-21; -39; -19; -83; 3; -4
-18; -42; -13; -96; 12; -8
-13; -45; -17; -88; 8; -6
-32; -32; -25; -71; -6; 1
|
-32; -32; -25; -71; -6; 1
-21; -39; -19; -83; 3; -4
-18; -42; -13; -96; 12; -8
-13; -45; -17; -88; 8; -6

5; 18; -8; -21; 6; 20; 31; -24
13; 102; 10; 42; -20; -17; -2; 28
-73; -81; 12; -26; 7; 29; 20; -7
-64; -68; 19; -23; 12; 32; 22; -6
|
-64; -68; 19; -23; 12; 32; 22; -6
5; 18; -8; -21; 6; 20; 31; -24
13; 102; 10; 42; -20; -17; -2; 28
-73; -81; 12; -26; 7; 29; 20; -7

-24; 68; 60
-23; 21; 97
-12; -45; -9
-58; -79; 3
98; -39; -90
46; -21; -49
|
46; -21; -49
-24; 68; 60
-23; 21; 97
-12; -45; -9
-58; -79; 3
98; -39; -90

19; 3; -56; 7; 11; 55; 90; -31; -54; -6; -66
-69; 19; -41; 19; -104; -5; -105; 20; 5; -62; 44
-14; 72; 59; -105; -9; 24; 19; -43; -93; 44; 10
-47; 33; -81; 23; -80; -15; -74; 32; -1; -61; -14
|
-47; 33; -81; 23; -80; -15; -74; 32; -1; -61; -14
19; 3; -56; 7; 11; 55; 90; -31; -54; -6; -66
-69; 19; -41; 19; -104; -5; -105; 20; 5; -62; 44
-14; 72; 59; -105; -9; 24; 19; -43; -93; 44; 10

-13; 8; 5; -3; 78; -24; 61; 14; 64; -31; -73; 25
17; -9; -6; 3; -83; 28; -80; -15; -81; 39; 89; -27
8; -4; -3; 2; -43; 15; -27; -7; -40; 21; 43; -12
|
8; -4; -3; 2; -43; 15; -27; -7; -40; 21; 43; -12
-13; 8; 5; -3; 78; -24; 61; 14; 64; -31; -73; 25
17; -9; -6; 3; -83; 28; -80; -15; -81; 39; 89; -27

3; 0; 2; 0; -1; -4; -4; -2; 0
34; -18; 33; -79; -25; -53; -16; -87; 55
-5; -64; 12; 51; 42; -13; -3; 31; 23
|
-5; -64; 12; 51; 42; -13; -3; 31; 23
3; 0; 2; 0; -1; -4; -4; -2; 0
34; -18; 33; -79; -25; -53; -16; -87; 55

0; 79; -21
5; -99; 22
3; 56; -25
-4; 62; -32
|
-4; 62; -32
0; 79; -21
5; -99; 22
3; 56; -25

22; 17; -13; -62; 24; 72
-99; -44; 67; 30; -39; -43
|
-99; -44; 67; 30; -39; -43
22; 17; -13; -62; 24; 72

0; 0; -1; 0; 0
-23; 15; -20; -26; -27
63; -62; 65; 77; 80
-9; -6; -5; -8; -9
-6; -8; -2; -4; -5
70; -72; 71; 86; 88
-26; 21; -24; -30; -31
|
-26; 21; -24; -30; -31
0; 0; -1; 0; 0
-23; 15; -20; -26; -27
63; -62; 65; 77; 80
-9; -6; -5; -8; -9
-6; -8; -2; -4; -5
70; -72; 71; 86; 88
---
76; -7; -3; 84; -31; -49; 0; -23
-87; 8; 3; -97; 35; 57; 0; 27
|
-87; 8; 3; -97; 35; 57; 0; 27

-29; 52; 19; -17; 21; -39; -30; 46; 41; -30; -16; -31
-47; 30; 47; 25; -63; 32; -48; 88; 13; 6; -53; 18
|
-47; 30; 47; 25; -63; 32; -48; 88; 13; 6; -53; 18

-2; 1; 21; -13; 2; 16; 27; 16; 22; -6; 14; -26; -4
-7; 6; 12; 7; -16; 5; 45; 3; -19; 4; -54; 11; -18
-9; -2; -18; 21; 13; 20; -24; 81; 11; -36; 42; -31; 12
39; -44; -17; -5; 43; -23; -39; 20; 74; 31; 37; 8; 3
|
-7; 6; 12; 7; -16; 5; 45; 3; -19; 4; -54; 11; -18
39; -44; -17; -5; 43; -23; -39; 20; 74; 31; 37; 8; 3

41; -28; -8; 43; -56; 26; -41; -5
37; -2; 22; 16; -57; 11; -27; 28
27; 41; 69; -30; -61; -9; 0; 81
-28; -44; 55; 2; 24; -19; 14; 0
|
37; -2; 22; 16; -57; 11; -27; 28
-28; -44; 55; 2; 24; -19; 14; 0

-52; 53; -37; -78; -52; -7
40; -41; -4; -5; -55; -1
|
40; -41; -4; -5; -55; -1

-25; -17; -4
-2; -2; 1
81; 6; -36
63; -11; 10
-34; 25; -28
28; 17; -7
-3; 0; 11
-1; 6; 3
62; 29; 18
22; -22; -8
|
-2; -2; 1
63; -11; 10
28; 17; -7
-1; 6; 3
22; -22; -8

-41; 42; -40; -47
57; -56; 59; 68
-11; 11; -11; -13
0; 0; 1; 1
25; -25; 26; 31
-38; 39; -38; -44
76; -75; 78; 91
48; -47; 50; 57
26; -25; 26; 31
74; -73; 76; 88
37; -36; 38; 44
36; -35; 37; 43
|
57; -56; 59; 68
0; 0; 1; 1
-38; 39; -38; -44
48; -47; 50; 57
74; -73; 76; 88
36; -35; 37; 43
---
-17; 12; 15; 41
8; 9; -24; -54
22; -32; -5; -100
|
41; -24; -32

-2; -93; -22
-39; 19; 43
22; -24; 59
|
-22; 19; 22

84; -83; 87; 101; 103
-69; 71; -68; -79; -82
0; 0; 1; 1; 1
-54; 55; -53; -62; -64
21; -20; 21; 25; 26
|
103; -79; 1; 55; 21

-4; -32; 53; 65
33; 69; 41; 13
9; -21; -28; -77
|
65; 41; -21

-31; 60
-73; -76
37; -69
1; -21
|
60; -73

-19; -97; 85; -17; -7
-11; -97; 21; 17; 14
35; -97; -38; 51; -78
|
-7; 17; -38

21; -20; -24
-82; 86; 99
-13; 14; 16
|
-24; 86; -13

0; -5
26; -95
-19; 72
|
-5; 26
